Below are the code and all the weights of a small trained network. Each question names an input and a class and asks about switching units off, where a switched-off unit gives its printed mean instead of its output.

import numpy as np


def w(rows, s, z=0):
    codes = np.array(rows[::2]) - 128.0
    scale = np.full(codes.shape[1], s)
    scale[-1] = z or s
    return codes * scale


def norm(h):
    return h / np.sqrt((h * h).mean(-1, keepdims=True) + 1e-5)


def f(y):
    return y / 2 * (1 + np.tanh(0.7978845608 * (y + 0.044715 * y**3)))


def log_softmax(a):
    a = a - a.max(-1, keepdims=True)
    return a - np.log(np.exp(a).sum(-1, keepdims=True))


def net(x, mask):
    res = np.array(x, float).reshape(1, 2) / 4 @ E
    u = 0
    for l in range(3):
        y = f(norm(res) @ A[l][:, :-1].T + A[l][:, -1])
        res = res + np.where(mask[u : u + 7], y, B[l][:, -1]) @ B[l][:, :-1]
        u += 7
    return log_softmax(norm(res)[-1] @ U[:, :-1].T + U[:, -1])


A, B = {}, {}
E = w([
[137,140,203,133,249,60],'x0',
[211,131,107,122,170,161],'x1',
],0.013)
A[0] = w([
[94,84,150,94,186,55,62],'0.n1',
[63,141,56,149,7,78,112],'0.n2',
[79,96,172,114,83,109,103],'0.n3',
[98,82,243,128,171,99,2],'0.n4',
[128,163,187,201,174,67,44],'0.n5',
[87,189,210,161,186,59,21],'0.n6',
[124,134,184,91,28,133,60],'0.n7',
],0.012,0.0038)
B[0] = w([
[136,126,125,33,131,63,188],'0.n1',
[42,59,129,129,85,218,254],'0.n2',
[149,92,95,167,102,142,173],'0.n3',
[116,163,143,122,142,84,195],'0.n4',
[111,153,132,34,159,128,196],'0.n5',
[117,244,189,134,73,80,219],'0.n6',
[54,138,172,145,114,183,174],'0.n7',
],0.011,0.012)
A[1] = w([
[2,48,110,183,18,174,238],'1.n1',
[198,154,120,50,144,200,177],'1.n2',
[104,123,106,131,183,10,2],'1.n3',
[168,55,82,152,95,140,79],'1.n4',
[164,163,162,170,115,178,91],'1.n5',
[142,142,193,194,107,33,65],'1.n6',
[23,124,116,117,19,213,72],'1.n7',
],0.0083,0.0028)
B[1] = w([
[162,67,168,105,70,162,254],'1.n1',
[102,141,136,198,134,148,154],'1.n2',
[118,165,191,148,100,133,145],'1.n3',
[142,143,128,92,141,83,144],'1.n4',
[90,128,140,146,143,100,127],'1.n5',
[253,134,147,102,85,90,141],'1.n6',
[70,107,137,124,77,153,226],'1.n7',
],0.015,0.014)
A[2] = w([
[63,138,129,95,96,151,193],'2.n1',
[51,161,141,231,193,236,83],'2.n2',
[221,175,146,176,157,202,118],'2.n3',
[155,190,53,154,69,130,67],'2.n4',
[253,97,142,171,85,142,5],'2.n5',
[78,194,183,118,65,160,53],'2.n6',
[192,247,62,143,39,81,80],'2.n7',
],0.0076,0.0017)
B[2] = w([
[188,195,182,253,101,228,247],'2.n1',
[147,74,11,208,192,157,202],'2.n2',
[25,124,19,167,89,56,164],'2.n3',
[59,124,254,93,252,124,121],'2.n4',
[126,66,138,152,198,21,122],'2.n5',
[73,160,60,138,105,186,252],'2.n6',
[144,164,207,124,207,141,199],'2.n7',
],0.006,0.0038)
U = w([
[180,69,110,74,139,116,2],'0',
[94,75,129,121,41,220,173],'1',
[116,139,45,196,184,146,167],'2',
[113,252,161,84,163,61,163],'3',
],0.018,0.0063)

Each question gives the input, the list of numbers given to net, and the class t.
The units are the neurons (one row each of A and B). Each row of codes is followed by its name. A weight is (code - 128) times the scale printed after its matrix; where a second scale follows, it is the last column's (A, B and U).
mask holds one flag per neuron, layer by layer. A switched-off neuron (its flag False) gives its mean, the last column of its row in B, instead of its output. The means were averaged over made-up inputs and are rounded, as every weight is.
A unit's drop is (log p(t) with every unit on - log p(t) with that unit switched off) / (log p(t) with every unit on - log p(t) with every unit switched off).
most important unit: the unit with the biggest drop
k most important neurons: the k neurons with the biggest drops, biggest first
drop of u: that unit's drop, to one decimal
input [0,1], class 2: 2 most important neurons => (0.n2; 0.n7)
input [1,-3], class 3: most important unit => 0.n6
input [-3,5], class 2: 2 most important neurons => (0.n2; 1.n2)
input [-2,4], class 2: 2 most important neurons => (0.n2; 1.n2)
input [1,3], class 2: 2 most important neurons => (0.n2; 0.n6)
input [-1,3], class 2: 3 most important neurons => (0.n2; 0.n6; 1.n2)
input [0,4], class 2: 2 most important neurons => (0.n2; 0.n6)
input [1,5], class 2: 2 most important neurons => (0.n2; 0.n6)
input [-2,6], class 2: drop of 0.n2 => 0.8
input [0,6], class 2: drop of 0.n2 => 0.6
input [5,4], class 3: drop of 1.n7 => 0.0
